Each row has a name. After each piece below comes the name of the row it's from, unless a question asks for something else. Each question is about the rows just above it. Places in a row count from 1.

[ 5 11 18 18 18] = K
[62 -9 -9 -9 10] = T
[83 86 87 86 83] = W
[63 11 63 63 63] = P
Every place of [86] in W: | 2 4
Places of [18] in row K: | 3 4 5
The row with [83 86 87 86 83] is | W
Places of [63] in row P: | 1 3 4 5
At which places does W hold [83]? | 1 5
find: [62 -9 -9 -9 10] | T
At which places does T hold [-9]? | 2 3 4

[-57  51 -84  69 -18  78 -18 -65 -56]  A
[-88  53  55  71 -20  79 -20 -68 -61]  H
[ 72 -38  63 -51  13 -58  14  50  44]  V
[-65  40 -65  54 -14  60 -15 -50  60]  B
[-60  35 -60  48 -13  53 -12 -46 -40]  X
[-100   61 -100   61  -22   91  -22  -78  -69]  C
[ 60  48  61 -50  48 -56  14  48  61]  L
[-65  40 -50  54 -15  61 -50 -50 -50]  R
Places of [-50] in row R: | 3 7 8 9
Row and place of [78] in the named rows: | A, 6
Every place of [61] in L: | 3 9
[71] is at row and place | H, 4
The row with [ 60  48  61 -50  48 -56  14  48  61] is | L
Row and place of [-61] in the named rows: | H, 9
At which places does C hold [61]? | 2 4

[  3  78  19 -31]  E
[ 39  58  19 -35]  Q
[ 44 -93  44  44]  Y
[46 61 19 11]  S
[-30 -20  19 -85]  G
[ 24  75  19 -20]  J
[-31] is at row and place | E, 4
At which places does Y hold [44]? | 1 3 4

[ -9   9   0   7 -13   5   8  10   9   3 -10   3   4 -14   0 -10  18   1
   1  11  16   7  -5  13   0  -3   4  -3  14  13  -6   0  -1  12   7  -4
  13  16   5  18 -10  -6 -17  -5  -4 -13  -1  -7  16  13 -10   9   1  17
  -3  -5   0  -8   0  13  -4]  M
[  5   2  14 -15  -9   6 -13  -5 -23 -10  -2  12 -16  -4   3   4  18  -3
 -19 -23 -19  -8  -3 -18 -15 -18  -4  -8 -31   5  11  14 -23 -16 -21   1
 -19 -19 -78 -21  10 -12 -28 -19  15  11  -7 -45 -11 -24   8  -4 -29 -29
   0  -8  16  -5  -6  12  -3]  D
[  6 -35 -14 -20   5   1  13  17 -11  -2   6   1 -34  -5 -20  14  18   8
   0   6 -12  17  18 -11 -14   9 -11  -7 -20 -18   0   9   2  -7   7  18
 -25 -12 -66 -14   4  11  10  18  -8  17  -9   1 -29  -7  -5  18 -25  -1
  -6  -5  -4   3   2  12  11]  F
[-16   7   9 -15  -6  -4 -15  -7  16 -23  -5  22   2  16   3  13  18 -26
   2  -6   6  -9 -18   8 -14 -11  -7 -12  -8   3  13   9  -4 -13 -15   6
   9   6 -64   0  -1  -6  -1   2   8  -7 -32 -32  -5 -23  -3  23 -24  -8
   0  -3   7  18  -3   6 -12]  N
find: [-16   7   9 -15  -6  -4 -15  -7  16 -23  -5  22   2  16   3  13  18 -26
   2  -6   6  -9 -18   8 -14 -11  -7 -12  -8   3  13   9  -4 -13 -15   6
   9   6 -64   0  -1  -6  -1   2   8  -7 -32 -32  -5 -23  -3  23 -24  -8
   0  -3   7  18  -3   6 -12] | N
Every place of [18] in F: | 17 23 36 44 52
Places of [-19] in row D: | 19 21 37 38 44
Every place of [10] in D: | 41
Where in the named rows is [15]? | D, 45
The row with [ -9   9   0   7 -13   5   8  10   9   3 -10   3   4 -14   0 -10  18   1
   1  11  16   7  -5  13   0  -3   4  -3  14  13  -6   0  -1  12   7  -4
  13  16   5  18 -10  -6 -17  -5  -4 -13  -1  -7  16  13 -10   9   1  17
  -3  -5   0  -8   0  13  -4] is | M

[ 12  -9   4 -12  12  -7  61   6  12  10  -2   2  -4  10  18  11 -10  -6
  -3 -12 -26 -19   3  -5 -12 -10  14  29  23  -4]  dodod
[ -4  17  13  33 -49  81  14 -12  -8 -40  17  16  18  33 -25  19 -33 -13
  16 -38  75  46  23 -25  72   9 -55 -32 -29  49]  Firo
[  1 -17  -8 -31  43 -63 -11   9  10  29 -16  -9 -30 -19  16 -10  33   6
 -14  34 -64 -39 -23  19 -60 -10  39  36  21 -32]  guzi
[  2  13  14  23 -40  68  12  56  -4  60  16  14  18  60 -21  17 -33 -13
  12 -38  56  38  21 -17  60   6 -42 -21 -21  42]  pibat
[  2 -17  -6 -31  43 -57 -11   9  10  29 -14  -8 -28 -17  16  -8  30   4
 -14  29 -58 -58 -21  14 -60 -12  35  36  23 -28]  siro
At which places does pibat hold [60]? | 10 14 25
Row and place of [-57] in the named rows: | siro, 6

